Below is a small trained network, with its code and all its weights. Each question gives an input and a target symbol and asks what happens when units are switched off, that is, made to give their printed mean instead of their output.

import numpy as np


def w(rows, s, z=0):
    codes = np.array(rows[::2]) - 128.0
    scale = np.full(codes.shape[1], s)
    scale[-1] = z or s
    return codes * scale


def f(y):
    return y / 2 * (1 + np.tanh(0.7978845608 * (y + 0.044715 * y**3)))


def softmax(a):
    e = np.exp(a - a.max(-1, keepdims=True))
    return e / e.sum(-1, keepdims=True)


def log_softmax(a):
    a = a - a.max(-1, keepdims=True)
    return a - np.log(np.exp(a).sum(-1, keepdims=True))


def net(x, mask):
    ids = ['αηλπσψω'.index(c) for c in x.split()]
    T = len(ids)
    res = E[ids] + P[:T]
    u = 0
    for l in range(2):
        q, k, v = (res @ M[l].T for M in (Q, K, V))
        z = softmax(np.where(np.tri(T) > 0, q @ k.T / 4**0.5, -1e9)) @ v
        res = res + np.where(mask[u], z, O[l][:, -1]) @ O[l][:, :-1]
        u += 1
        y = f(res @ A[l][:, :-1].T + A[l][:, -1])
        res = res + np.where(mask[u : u + 4], y, B[l][:, -1]) @ B[l][:, :-1]
        u += 4
    return log_softmax(res[-1] @ U[:, :-1].T + U[:, -1])


Q, K, V, O, A, B = {}, {}, {}, {}, {}, {}
E = w([
[74,131,82,133,104,93,144,59,189],'α',
[92,105,93,110,80,122,167,67,194],'η',
[180,198,172,145,195,140,178,249,129],'λ',
[129,38,94,198,179,200,216,133,175],'π',
[92,139,202,194,137,209,139,75,155],'σ',
[175,228,174,87,26,178,163,205,163],'ψ',
[110,117,129,179,84,169,22,175,200],'ω',
],0.013)
P = w([
[78,195,178,51,248,68,176,118,202],'0',
[62,87,184,86,140,72,171,158,194],'1',
[71,108,170,106,130,76,171,157,196],'2',
[86,95,164,98,129,91,157,149,185],'3',
[101,105,154,100,120,103,162,143,179],'4',
[111,110,145,112,113,109,158,141,174],'5',
[122,115,139,114,100,118,161,132,167],'6',
[132,122,128,124,94,126,160,131,162],'7',
[142,132,115,139,87,126,158,132,157],'8',
[151,138,108,144,81,137,151,132,149],'9',
[156,148,100,152,73,144,151,125,142],'10',
[162,156,88,161,72,154,144,129,132],'11',
[167,164,74,169,66,159,146,121,130],'12',
[176,168,68,176,68,170,138,123,119],'13',
],0.011)
Q[0] = w([
[55,114,114,185,73,176,205,134,248],'0.h0',
[156,230,205,104,146,102,159,157,100],'0.h0',
[133,81,192,125,202,142,91,168,57],'0.h0',
[128,151,196,58,198,77,34,135,10],'0.h0',
],0.011)
K[0] = w([
[244,165,100,196,49,220,65,105,17],'0.h0',
[199,203,142,66,193,90,191,219,178],'0.h0',
[42,117,216,77,143,81,105,150,207],'0.h0',
[37,82,175,73,179,83,175,172,255],'0.h0',
],0.009)
V[0] = w([
[71,146,118,88,147,69,132,26,165],'0.h0',
[126,34,2,104,101,143,183,181,171],'0.h0',
[126,48,90,166,111,85,123,112,57],'0.h0',
[165,131,106,92,102,21,123,105,16],'0.h0',
],0.0083)
O[0] = w([
[215,189,36,67,165,131,91,62,114,122],'0.h0',
[104,85,64,117,129,192,165,160,254,167],'0.h0',
[45,107,55,103,89,135,113,168,114,50],'0.h0',
[17,146,73,51,186,156,99,223,45,4],'0.h0',
],0.0078,0.011)
A[0] = w([
[1,67,84,157,92,81,96,128,151,2],'0.n0',
[118,56,170,150,90,17,166,40,129,117],'0.n1',
[50,22,50,31,89,96,181,135,39,106],'0.n2',
[118,180,74,45,219,20,48,126,74,118],'0.n3',
],0.0053,0.0065)
B[0] = w([
[131,89,177,145,91,160,106,227,107,118],'0.n0',
[102,128,177,187,111,111,132,123,131,255],'0.n1',
[83,125,191,178,198,191,108,251,113,121],'0.n2',
[126,74,127,130,190,131,38,169,142,132],'0.n3',
],0.011,0.0084)
Q[1] = w([
[134,229,75,19,145,83,67,233,16],'1.h0',
[6,20,175,175,131,130,75,117,94],'1.h0',
[152,201,214,134,163,172,136,254,49],'1.h0',
[107,106,111,50,123,147,42,206,81],'1.h0',
],0.009)
K[1] = w([
[74,114,156,83,170,34,182,98,149],'1.h0',
[101,44,154,148,2,158,83,99,253],'1.h0',
[165,187,189,48,157,6,81,128,195],'1.h0',
[95,59,158,110,163,64,171,121,185],'1.h0',
],0.008)
V[1] = w([
[101,72,149,187,229,158,166,52,116],'1.h0',
[130,144,179,143,161,227,254,199,124],'1.h0',
[136,164,159,112,37,87,205,68,101],'1.h0',
[118,145,91,75,81,178,155,64,170],'1.h0',
],0.0088)
O[1] = w([
[71,224,89,153,95,244,239,107,90,246],'1.h0',
[77,34,157,138,176,147,254,128,86,196],'1.h0',
[182,116,184,37,184,151,124,213,71,241],'1.h0',
[121,94,206,142,175,206,36,165,126,166],'1.h0',
],0.0087,0.013)
A[1] = w([
[170,121,119,2,205,117,129,187,18,41],'1.n0',
[91,92,80,28,104,128,66,99,86,39],'1.n1',
[104,156,69,139,40,61,20,103,214,4],'1.n2',
[70,96,7,104,201,119,168,54,196,134],'1.n3',
],0.0077,0.0033)
B[1] = w([
[80,133,80,159,134,197,56,75,212,182],'1.n0',
[50,198,213,221,1,184,136,195,164,127],'1.n1',
[57,131,151,79,187,88,101,116,62,227],'1.n2',
[178,168,61,119,86,102,175,235,209,254],'1.n3',
],0.0092,0.0071)
U = w([
[53,124,128,122,116,100,117,129,133,125],'α',
[167,84,79,79,161,181,77,86,135,253],'η',
[254,118,121,93,126,51,132,236,124,97],'λ',
[78,154,93,100,116,178,140,159,144,5],'π',
[147,106,89,135,102,146,157,14,29,207],'σ',
[77,64,198,94,183,64,141,184,133,78],'ψ',
[196,122,135,240,47,63,81,85,197,161],'ω',
],0.0074,0.0066)

Each question gives the input, a string of symbols that net reads in full, and the target symbol t.
The units are the heads (4 rows each of Q, K, V and O) and the neurons (one row each of A and B). Each row of codes is followed by its name. A weight is (code - 128) times the scale printed after its matrix; where a second scale follows, it is the last column's (O, A, B and U).
mask holds one flag per unit, layer by layer, with each layer's heads first. A switched-off unit (its flag False) gives its mean, the last column of its rows in O or B, instead of its output. The means were averaged over made-up inputs and are rounded, as every weight is.
A unit's drop is (log p(t) with every unit on - log p(t) with that unit switched off) / (log p(t) with every unit on - log p(t) with every unit switched off).
The circuit of an input: a set's keep is (log p(t) with only the set's units on - log p(t) with every unit switched off) / (log p(t) with every unit on - log p(t) with every unit switched off). Starting from all 10 units, units are removed one at a time, each time the one whose removal leaves the highest keep (on an exact tie, the one counted first), for as long as the keep stays at least 0.8.
circuit, biggest first: the units of the circuit, biggest drop first
most important unit: the unit with the biggest drop
top k neurons: the k neurons with the biggest drops, biggest first
top k neurons in layer l: the k neurons of layer l with the biggest drops, biggest first
drop of u: that unit's drop, to one decimal
input σ η π π ψ, target π: circuit, biggest first : 0.h0; 1.h0; 1.n0
input α η ψ, target α: circuit, biggest first : 1.n2; 0.n3; 0.h0; 1.h0
input σ π σ λ η σ η, target σ: circuit, biggest first : 1.n3; 0.h0
input π λ ω η η η π η σ η η ψ α, target ψ: circuit, biggest first : 1.h0
input σ η λ η π ω ψ η, target ω: top 2 neurons : 0.n1; 1.n2
input η π σ η σ π, target σ: circuit, biggest first : 0.h0; 1.n3
input ψ π ψ η ψ η η ψ, target η: circuit, biggest first : 1.n0; 1.h0; 0.n1
input η σ π π η α σ σ λ ψ η π π η, target π: circuit, biggest first : 0.h0; 1.h0; 1.n3
input η π α π λ λ η η, target λ: top 3 neurons in layer 0 : 0.n1; 0.n2; 0.n0
input α π λ σ ψ π η α, target π: circuit, biggest first : 0.h0; 1.n3; 1.h0
input α η η η π λ α η η ψ α ψ σ ψ, target α: top 2 neurons in layer 0 : 0.n3; 0.n1
input η α η η, target η: circuit, biggest first : 1.h0; 0.h0
input ψ π ψ η λ η α η η, target η: circuit, biggest first : 0.h0; 1.h0
input η λ λ η σ π π σ η η λ π α, target π: circuit, biggest first : 0.h0; 1.h0; 1.n3
input λ η λ η π ψ η σ λ λ λ λ ψ, target σ: circuit, biggest first : 1.h0; 0.h0; 1.n3; 0.n1
input π λ α η λ η, target λ: most important unit : 1.n3
input ψ η η λ λ, target η: circuit, biggest first : 1.n0; 1.h0; 0.h0
input π η λ η η π α η ψ, target ψ: circuit, biggest first : 1.h0; 0.h0
input η η λ η η λ λ ψ η λ π λ η ψ, target ω: top 2 neurons in layer 0 : 0.n1; 0.n3
input λ ψ η ψ η η η η π η π, target π: most important unit : 0.h0
input λ λ α ω ω η ψ α π, target ψ: top 2 neurons in layer 0 : 0.n0; 0.n1
input η η π λ σ ω π, target ω: drop of 1.h0 : 0.5
input η α α η ψ π ω ψ η η α α, target η: drop of 0.h0 : 1.1
input η α ψ η λ ω α, target ω: drop of 0.n0 : 0.0
input η η ψ η ψ σ η α λ η ω π, target ω: drop of 1.h0 : 0.8
input σ α λ π π ψ π σ λ η η η λ, target π: top 2 neurons : 1.n0; 0.n1
input η η η ψ ψ λ η, target ψ: most important unit : 1.h0
